Below is a small trained network, with its code and all its weights. Each question gives an input and a class and asks what happens when units are switched off, that is, made to give their printed mean instead of their output.

import numpy as np


def w(rows, s, z=0):
    codes = np.array(rows[::2]) - 128.0
    scale = np.full(codes.shape[1], s)
    scale[-1] = z or s
    return codes * scale


def f(y):
    return np.maximum(y, 0)


def log_softmax(a):
    a = a - a.max(-1, keepdims=True)
    return a - np.log(np.exp(a).sum(-1, keepdims=True))


def net(x, mask):
    res = np.array(x, float).reshape(1, 5) / 4 @ E
    y = f(res @ A[0][:, :-1].T + A[0][:, -1])
    res = res + np.where(mask, y, B[0][:, -1]) @ B[0][:, :-1]
    return log_softmax(res[-1] @ U[:, :-1].T + U[:, -1])


A, B = {}, {}
E = w([
[121,120,149,129,139,113,131,143,127,123],'x0',
[167,95,118,107,198,138,207,36,149,106],'x1',
[140,135,127,125,131,139,120,124,118,117],'x2',
[48,133,137,183,117,184,145,99,154,43],'x3',
[115,186,247,89,147,180,113,120,187,166],'x4',
],0.015)
A[0] = w([
[181,84,104,120,125,94,122,149,91,174,209],'neuron 0',
[158,150,155,60,160,136,107,138,153,169,121],'neuron 1',
[167,96,131,109,213,127,252,39,147,125,153],'neuron 2',
[66,164,157,161,134,186,138,124,168,109,50],'neuron 3',
[184,85,87,119,115,69,125,139,81,147,254],'neuron 4',
[99,163,192,118,122,173,112,98,177,134,27],'neuron 5',
[135,113,101,153,139,127,149,116,136,91,94],'neuron 6',
[171,114,150,71,156,126,151,98,149,173,91],'neuron 7',
[156,141,168,83,136,142,95,137,135,200,237],'neuron 8',
[102,83,94,213,121,143,151,132,120,66,148],'neuron 9',
[98,152,113,181,106,153,90,169,100,91,251],'neuron 10',
[117,124,97,157,108,103,100,144,101,110,227],'neuron 11',
[153,106,118,88,184,125,191,93,163,101,143],'neuron 12',
],0.012,0.0044)
B[0] = w([
[192,140,168,117,107,202,152,167,178,81,186],'neuron 0',
[96,170,63,175,165,125,82,168,69,182,174],'neuron 1',
[154,78,85,247,234,159,123,138,73,43,252],'neuron 2',
[199,96,182,73,99,186,207,119,152,73,182],'neuron 3',
[193,120,214,56,100,218,206,145,194,52,202],'neuron 4',
[213,135,166,148,127,171,167,205,159,99,183],'neuron 5',
[133,61,122,131,151,142,91,105,92,83,161],'neuron 6',
[173,134,83,211,186,95,127,155,110,185,179],'neuron 7',
[80,220,87,140,151,110,59,203,191,167,183],'neuron 8',
[55,46,91,125,71,75,68,63,61,87,200],'neuron 9',
[97,117,196,54,43,75,166,98,108,155,187],'neuron 10',
[131,97,163,41,61,114,151,77,128,159,176],'neuron 11',
[149,74,98,253,203,138,99,108,77,100,201],'neuron 12',
],0.008,0.025)
U = w([
[159,161,212,51,59,170,202,162,220,140,244],'0',
[226,96,150,151,184,200,247,127,144,91,63],'1',
[60,238,111,95,123,104,2,188,170,205,204],'2',
[151,165,51,193,218,109,56,156,112,188,3],'3',
[34,95,152,83,76,2,153,15,93,180,134],'4',
[52,66,59,153,138,94,30,60,83,71,92],'5',
],0.0081,0.003)

Each question gives the input, the list of numbers given to net, and the class t.
The units are the neurons (one row each of A and B). Each row of codes is followed by its name. A weight is (code - 128) times the scale printed after its matrix; where a second scale follows, it is the last column's (A, B and U).
mask holds one flag per neuron, in row order. A switched-off neuron (its flag False) gives its mean, the last column of its row in B, instead of its output. The means were averaged over made-up inputs and are rounded, as every weight is.
A unit's drop is (log p(t) with every unit on - log p(t) with that unit switched off) / (log p(t) with every unit on - log p(t) with every unit switched off).
The circuit of an input: a set's keep is (log p(t) with only the set's units on - log p(t) with every unit switched off) / (log p(t) with every unit on - log p(t) with every unit switched off). Starting from the 12 units with the biggest drops (on a tie, the unit counted first), units are removed one at a time, each time the one whose removal leaves the highest keep (on an exact tie, the one counted first), for as long as the keep stays at least 0.8.
units of the circuit, in order: the units of the circuit, biggest drop first
unit that matters most: the unit with the biggest drop
k most important neurons: the k neurons with the biggest drops, biggest first
drop of u: that unit's drop, to one decimal
input [-6,-2,-5,-1,2], class 2: units of the circuit, in order -> [neuron 2; neuron 4]
input [-7,-6,3,2,8], class 0: 2 most important neurons -> [neuron 3; neuron 5]
input [0,-1,8,-6,8], class 2: units of the circuit, in order -> [neuron 8]
input [-4,-2,-1,-1,2], class 2: units of the circuit, in order -> [neuron 2; neuron 4]
input [-4,0,8,-6,4], class 2: 3 most important neurons -> [neuron 2; neuron 8; neuron 12]
input [3,5,-5,7,0], class 5: 2 most important neurons -> [neuron 9; neuron 4]
input [3,-2,5,7,-7], class 4: 2 most important neurons -> [neuron 10; neuron 2]
input [0,-8,-2,0,4], class 2: 2 most important neurons -> [neuron 4; neuron 8]
input [-3,1,7,-6,1], class 3: 3 most important neurons -> [neuron 8; neuron 1; neuron 3]
input [0,-5,1,3,0], class 4: 2 most important neurons -> [neuron 4; neuron 0]
input [4,-4,5,-1,1], class 2: 2 most important neurons -> [neuron 4; neuron 3]
input [8,7,3,-1,6], class 3: drop of neuron 7 -> 0.0
input [-5,-6,1,1,-5], class 4: drop of neuron 5 -> 0.1
input [-5,1,-1,0,3], class 3: unit that matters most -> neuron 4
input [7,-1,6,5,-4], class 4: drop of neuron 2 -> 0.2
input [3,-3,6,8,4], class 0: drop of neuron 2 -> 0.2
